Here is a tiny trained network, its code and every weight. The questions are about switching its units off for an input and a class, where a switched-off unit gives its printed mean instead of its output.

import numpy as np


def w(rows, s, z=0):
    codes = np.array(rows[::2]) - 128.0
    scale = np.full(codes.shape[1], s)
    scale[-1] = z or s
    return codes * scale


def norm(h):
    return h / np.sqrt((h * h).mean(-1, keepdims=True) + 1e-5)


def f(y):
    return y / 2 * (1 + np.tanh(0.7978845608 * (y + 0.044715 * y**3)))


def log_softmax(a):
    a = a - a.max(-1, keepdims=True)
    return a - np.log(np.exp(a).sum(-1, keepdims=True))


def net(x, mask):
    res = np.array(x, float).reshape(1, 8) / 4 @ E
    u = 0
    for l in range(2):
        y = f(norm(res) @ A[l][:, :-1].T + A[l][:, -1])
        res = res + np.where(mask[u : u + 12], y, B[l][:, -1]) @ B[l][:, :-1]
        u += 12
    return log_softmax(norm(res)[-1] @ U[:, :-1].T + U[:, -1])


A, B = {}, {}
E = w([
[82,90,220,138],'x0',
[121,150,173,90],'x1',
[223,64,199,173],'x2',
[147,163,135,1],'x3',
[127,15,154,92],'x4',
[33,173,195,126],'x5',
[99,123,181,53],'x6',
[81,146,169,112],'x7',
],0.0067)
A[0] = w([
[147,141,135,214,166],'0.n1',
[118,121,96,56,48],'0.n2',
[46,192,225,86,25],'0.n3',
[68,6,127,155,134],'0.n4',
[250,144,145,24,184],'0.n5',
[142,191,150,181,120],'0.n6',
[85,160,171,109,5],'0.n7',
[119,63,78,17,18],'0.n8',
[63,118,144,120,46],'0.n9',
[45,181,193,85,101],'0.n10',
[156,119,201,131,208],'0.n11',
[48,155,7,134,111],'0.n12',
],0.012,0.0024)
B[0] = w([
[123,130,202,169,179],'0.n1',
[178,69,106,122,156],'0.n2',
[118,177,234,38,224],'0.n3',
[144,60,226,181,198],'0.n4',
[47,20,12,178,254],'0.n5',
[195,147,122,141,160],'0.n6',
[131,145,159,81,150],'0.n7',
[202,53,150,162,193],'0.n8',
[85,80,166,106,145],'0.n9',
[79,81,230,44,216],'0.n10',
[102,195,125,197,187],'0.n11',
[7,185,55,200,213],'0.n12',
],0.016,0.0069)
A[1] = w([
[134,193,65,36,23],'1.n1',
[94,195,174,191,127],'1.n2',
[241,165,148,77,215],'1.n3',
[171,135,91,91,176],'1.n4',
[141,213,141,18,98],'1.n5',
[245,97,142,170,6],'1.n6',
[165,124,173,248,144],'1.n7',
[147,46,123,181,177],'1.n8',
[221,135,49,147,120],'1.n9',
[178,168,90,84,209],'1.n10',
[163,162,60,41,215],'1.n11',
[57,129,115,166,97],'1.n12',
],0.011,0.0022)
B[1] = w([
[102,19,181,190,122],'1.n1',
[233,149,68,70,204],'1.n2',
[33,84,126,205,128],'1.n3',
[64,43,159,135,116],'1.n4',
[37,127,239,107,167],'1.n5',
[125,99,240,162,159],'1.n6',
[217,167,130,178,250],'1.n7',
[67,70,168,251,253],'1.n8',
[22,141,219,117,165],'1.n9',
[52,69,160,118,112],'1.n10',
[100,8,118,151,126],'1.n11',
[162,221,77,168,192],'1.n12',
],0.014,0.0057)
U = w([
[148,188,82,116,110],'0',
[146,206,97,131,142],'1',
[62,114,46,139,194],'2',
[56,136,234,7,180],'3',
[180,118,221,196,157],'4',
[156,140,102,36,2],'5',
[126,43,108,95,126],'6',
[187,150,120,38,41],'7',
],0.015,0.0077)

Each question gives the input, the list of numbers given to net, and the class t.
The units are the neurons (one row each of A and B). Each row of codes is followed by its name. A weight is (code - 128) times the scale printed after its matrix; where a second scale follows, it is the last column's (A, B and U).
mask holds one flag per neuron, layer by layer. A switched-off neuron (its flag False) gives its mean, the last column of its row in B, instead of its output. The means were averaged over made-up inputs and are rounded, as every weight is.
A unit's drop is (log p(t) with every unit on - log p(t) with that unit switched off) / (log p(t) with every unit on - log p(t) with every unit switched off).
The circuit of an input: a set's keep is (log p(t) with only the set's units on - log p(t) with every unit switched off) / (log p(t) with every unit on - log p(t) with every unit switched off). Starting from the 12 units with the biggest drops (on a tie, the unit counted first), units are removed one at a time, each time the one whose removal leaves the highest keep (on an exact tie, the one counted first), for as long as the keep stays at least 0.8.
circuit, biggest first: the units of the circuit, biggest drop first
k most important neurons: the k neurons with the biggest drops, biggest first
drop when u is switched off: that unit's drop, to one decimal
input [-1,4,4,8,5,-3,-4,-2], class 2: circuit, biggest first : (0.n5)
input [6,-3,4,-5,0,7,2,5], class 3: circuit, biggest first : (0.n3 0.n10)
input [1,-5,-6,-1,-8,-7,0,-6], class 0: 3 most important neurons : (0.n12 0.n5 1.n8)
input [7,-4,-7,-7,5,6,-7,7], class 3: circuit, biggest first : (0.n10 0.n5 1.n8)
input [-3,-6,0,3,2,2,6,-6], class 6: circuit, biggest first : (0.n8 0.n5)
input [-5,-4,-7,-6,-4,-8,4,7], class 1: circuit, biggest first : (0.n5 1.n8)
input [3,-1,2,1,0,-5,8,2], class 6: 2 most important neurons : (0.n5 0.n12)
input [4,2,2,6,-3,-8,4,-4], class 6: 3 most important neurons : (0.n12 0.n8 0.n5)
input [4,-1,0,-8,0,8,-2,8], class 3: 2 most important neurons : (0.n3 0.n10)
input [-8,2,-5,-7,3,1,-2,1], class 1: 2 most important neurons : (0.n5 1.n12)
input [-1,7,8,-7,-2,8,2,2], class 3: 2 most important neurons : (0.n3 0.n5)
input [1,-4,8,5,-5,-8,8,4], class 6: 2 most important neurons : (0.n5 0.n12)
input [-8,5,-1,-5,-4,-6,-1,-3], class 0: drop when 1.n8 is switched off : 0.2
input [4,8,3,8,2,-7,2,2], class 2: drop when 0.n5 is switched off : 0.5
input [-7,-4,0,-6,-5,8,3,-2], class 1: drop when 0.n5 is switched off : 0.2
input [0,-8,3,-3,-7,8,-4,-1], class 0: most important neuron : (0.n4)
